Here is a tiny trained network, its code and every weight. The questions are about switching its units off for an input and a class, where a switched-off unit gives its printed mean instead of its output.

import numpy as np


def w(rows, s, z=0):
    codes = np.array(rows[::2]) - 128.0
    scale = np.full(codes.shape[1], s)
    scale[-1] = z or s
    return codes * scale


def f(y):
    return np.maximum(y, 0)


def log_softmax(a):
    a = a - a.max(-1, keepdims=True)
    return a - np.log(np.exp(a).sum(-1, keepdims=True))


def net(x, mask):
    res = np.array(x, float).reshape(1, 6) / 4 @ E
    y = f(res @ A[0][:, :-1].T + A[0][:, -1])
    res = res + np.where(mask, y, B[0][:, -1]) @ B[0][:, :-1]
    return log_softmax(res[-1] @ U[:, :-1].T + U[:, -1])


A, B = {}, {}
E = w([
[117,61,173,145,14,192,61],'x0',
[81,149,35,122,127,151,54],'x1',
[114,111,175,167,113,37,180],'x2',
[2,120,174,90,155,118,73],'x3',
[124,166,133,40,74,155,167],'x4',
[125,209,205,134,103,175,107],'x5',
],0.0065)
A[0] = w([
[125,254,139,121,134,148,96,167],'N1',
[111,212,129,132,115,133,114,125],'N2',
[181,136,121,166,144,75,210,119],'N3',
[170,102,189,194,81,143,155,161],'N4',
[176,112,178,187,85,156,131,141],'N5',
[156,92,37,97,78,191,37,196],'N6',
[168,106,37,86,96,187,110,190],'N7',
[148,103,162,128,61,65,185,254],'N8',
[186,201,141,129,177,140,221,169],'N9',
[140,237,105,149,107,167,107,184],'N10',
[159,234,138,82,122,93,196,221],'N11',
[112,72,84,146,178,43,150,129],'N12',
],0.0074,0.0031)
B[0] = w([
[125,143,122,69,220,140,161,204],'N1',
[89,177,103,98,185,156,161,167],'N2',
[112,138,106,69,154,130,136,215],'N3',
[160,73,90,87,80,116,86,206],'N4',
[173,32,97,115,84,99,57,195],'N5',
[68,189,110,173,167,157,195,254],'N6',
[80,174,81,183,138,166,209,226],'N7',
[133,113,75,83,81,133,119,228],'N8',
[79,152,105,46,113,168,175,237],'N9',
[140,142,26,132,240,124,167,202],'N10',
[101,166,77,48,120,173,158,242],'N11',
[192,79,2,154,183,79,106,215],'N12',
],0.0083,0.0059)
U = w([
[152,134,103,217,141,115,136,134],'0',
[72,233,119,104,149,181,184,131],'1',
[139,105,141,83,44,132,107,250],'2',
[203,114,107,99,152,97,110,14],'3',
[95,132,254,129,137,152,77,115],'4',
],0.011,0.0018)

Each question gives the input, the list of numbers given to net, and the class t.
The units are the neurons (one row each of A and B). Each row of codes is followed by its name. A weight is (code - 128) times the scale printed after its matrix; where a second scale follows, it is the last column's (A, B and U).
mask holds one flag per neuron, in row order. A switched-off neuron (its flag False) gives its mean, the last column of its row in B, instead of its output. The means were averaged over made-up inputs and are rounded, as every weight is.
A unit's drop is (log p(t) with every unit on - log p(t) with that unit switched off) / (log p(t) with every unit on - log p(t) with every unit switched off).
The circuit of an input: a set's keep is (log p(t) with only the set's units on - log p(t) with every unit switched off) / (log p(t) with every unit on - log p(t) with every unit switched off). Starting from all 12 units, units are removed one at a time, each time the one whose removal leaves the highest keep (on an exact tie, the one counted first), for as long as the keep stays at least 0.8.
circuit, biggest first: the units of the circuit, biggest drop first
most important unit: the unit with the biggest drop
k most important neurons: the k neurons with the biggest drops, biggest first
drop when u is switched off: that unit's drop, to one decimal
input [6,-3,7,6,-2,8], class 2: circuit, biggest first	(N4, N5)
input [2,0,0,-1,0,3], class 3: circuit, biggest first	(N9, N7)
input [6,-3,-5,-5,-2,3], class 0: circuit, biggest first	(N9, N11)
input [-6,6,-3,5,-5,-5], class 3: circuit, biggest first	(N12)
input [2,-6,1,2,-7,8], class 2: circuit, biggest first	(N4, N5)
input [4,-6,1,8,2,3], class 4: 2 most important neurons	(N12, N11)
input [-6,0,-6,1,-3,-7], class 0: 2 most important neurons	(N12, N11)
input [3,-4,0,-4,5,-8], class 2: circuit, biggest first	(N10, N8, N1)
input [-1,2,2,1,-3,2], class 0: 3 most important neurons	(N9, N11, N3)
input [-7,-7,5,8,-6,3], class 3: 4 most important neurons	(N12, N6, N7, N2)
input [-3,0,-6,2,-4,-4], class 0: drop when N6 is switched off	0.0
input [8,-5,6,5,3,5], class 2: drop when N8 is switched off	0.1
input [3,3,-2,-5,0,-1], class 0: drop when N11 is switched off	0.8
input [8,0,-4,5,-6,0], class 4: most important unit	N12
